Below are the code and all the weights of a small trained network. Each question names an input and a class and asks about switching units off, where a switched-off unit gives its printed mean instead of its output.

import numpy as np


def w(rows, s, z=0):
    codes = np.array(rows[::2]) - 128.0
    scale = np.full(codes.shape[1], s)
    scale[-1] = z or s
    return codes * scale


def f(y):
    return np.maximum(y, 0)


def log_softmax(a):
    a = a - a.max(-1, keepdims=True)
    return a - np.log(np.exp(a).sum(-1, keepdims=True))


def net(x, mask):
    res = np.array(x, float).reshape(1, 8) / 4 @ E
    y = f(res @ A[0][:, :-1].T + A[0][:, -1])
    res = res + np.where(mask, y, B[0][:, -1]) @ B[0][:, :-1]
    return log_softmax(res[-1] @ U[:, :-1].T + U[:, -1])


A, B = {}, {}
E = w([
[99,85,187,109,85,172,73,107],'x0',
[56,126,127,125,155,81,75,46],'x1',
[136,152,3,243,48,182,150,139],'x2',
[11,140,181,239,13,116,144,229],'x3',
[58,58,61,60,147,27,167,165],'x4',
[154,85,104,152,170,139,42,47],'x5',
[232,97,114,42,67,54,55,121],'x6',
[163,90,221,144,143,226,69,92],'x7',
],0.0056)
A[0] = w([
[80,116,110,84,55,145,103,106,180],'N1',
[129,150,172,165,62,131,107,141,118],'N2',
[131,140,161,178,158,125,156,148,110],'N3',
[121,132,122,96,149,80,135,199,246],'N4',
[168,126,135,139,237,88,178,106,147],'N5',
[189,112,155,70,84,138,111,92,253],'N6',
[174,121,101,82,150,90,142,113,213],'N7',
[163,194,100,197,150,182,140,162,121],'N8',
[99,107,103,83,122,94,207,128,150],'N9',
[151,106,129,71,93,101,152,180,107],'N10',
[2,136,120,171,157,132,107,130,189],'N11',
[184,142,176,79,112,140,91,123,169],'N12',
],0.0097,0.003)
B[0] = w([
[63,79,167,157,91,133,49,195,180],'N1',
[151,2,135,140,66,123,120,91,210],'N2',
[209,177,124,127,146,97,145,65,176],'N3',
[65,47,100,52,119,105,117,157,236],'N4',
[105,182,130,38,111,152,185,146,214],'N5',
[136,174,156,187,153,186,71,227,241],'N6',
[47,155,183,111,141,92,145,179,226],'N7',
[215,202,88,169,76,158,149,162,226],'N8',
[90,134,189,93,130,52,155,122,219],'N9',
[74,109,209,168,95,119,147,147,198],'N10',
[157,125,6,171,171,47,137,78,253],'N11',
[127,131,137,89,118,197,45,187,221],'N12',
],0.0077,0.0067)
U = w([
[255,203,63,213,34,191,209,93,49],'0',
[177,194,196,58,196,236,22,75,54],'1',
[127,101,136,115,74,117,77,170,251],'2',
[121,82,64,198,167,132,24,58,102],'3',
[74,156,59,29,192,80,189,73,65],'4',
],0.0067,0.0021)

Each question gives the input, the list of numbers given to net, and the class t.
The units are the neurons (one row each of A and B). Each row of codes is followed by its name. A weight is (code - 128) times the scale printed after its matrix; where a second scale follows, it is the last column's (A, B and U).
mask holds one flag per neuron, in row order. A switched-off neuron (its flag False) gives its mean, the last column of its row in B, instead of its output. The means were averaged over made-up inputs and are rounded, as every weight is.
A unit's drop is (log p(t) with every unit on - log p(t) with that unit switched off) / (log p(t) with every unit on - log p(t) with every unit switched off).
The circuit of an input: a set's keep is (log p(t) with only the set's units on - log p(t) with every unit switched off) / (log p(t) with every unit on - log p(t) with every unit switched off). Starting from all 12 units, units are removed one at a time, each time the one whose removal leaves the highest keep (on an exact tie, the one counted first), for as long as the keep stays at least 0.8.
circuit, biggest first: the units of the circuit, biggest drop first
most important unit: the unit with the biggest drop
top k neurons: the k neurons with the biggest drops, biggest first
drop when u is switched off: that unit's drop, to one decimal
input [-7,-4,-6,6,-3,-5,-1,3], class 0: circuit, biggest first => [N3; N7]
input [3,-7,6,-8,4,4,-6,3], class 0: circuit, biggest first => [N8; N4]
input [1,7,3,6,6,2,-1,1], class 3: circuit, biggest first => [N11; N5]
input [7,8,1,-4,1,5,7,-6], class 1: circuit, biggest first => [N11; N6]
input [-7,-4,-5,4,-4,4,-5,-1], class 0: most important unit => N8
input [-2,-5,-4,8,3,0,-2,-5], class 4: top 2 neurons => [N11; N6]
input [0,5,2,-8,5,-7,2,8], class 1: top 2 neurons => [N6; N11]
input [-6,6,0,1,-1,3,4,2], class 1: drop when N2 is switched off => 0.2
input [-2,4,-2,0,-7,-5,-5,2], class 0: drop when N8 is switched off => 0.1
input [1,-5,-2,6,-8,5,-8,6], class 0: drop when N8 is switched off => 0.1
input [7,3,1,6,7,1,-8,0], class 3: drop when N11 is switched off => 0.5
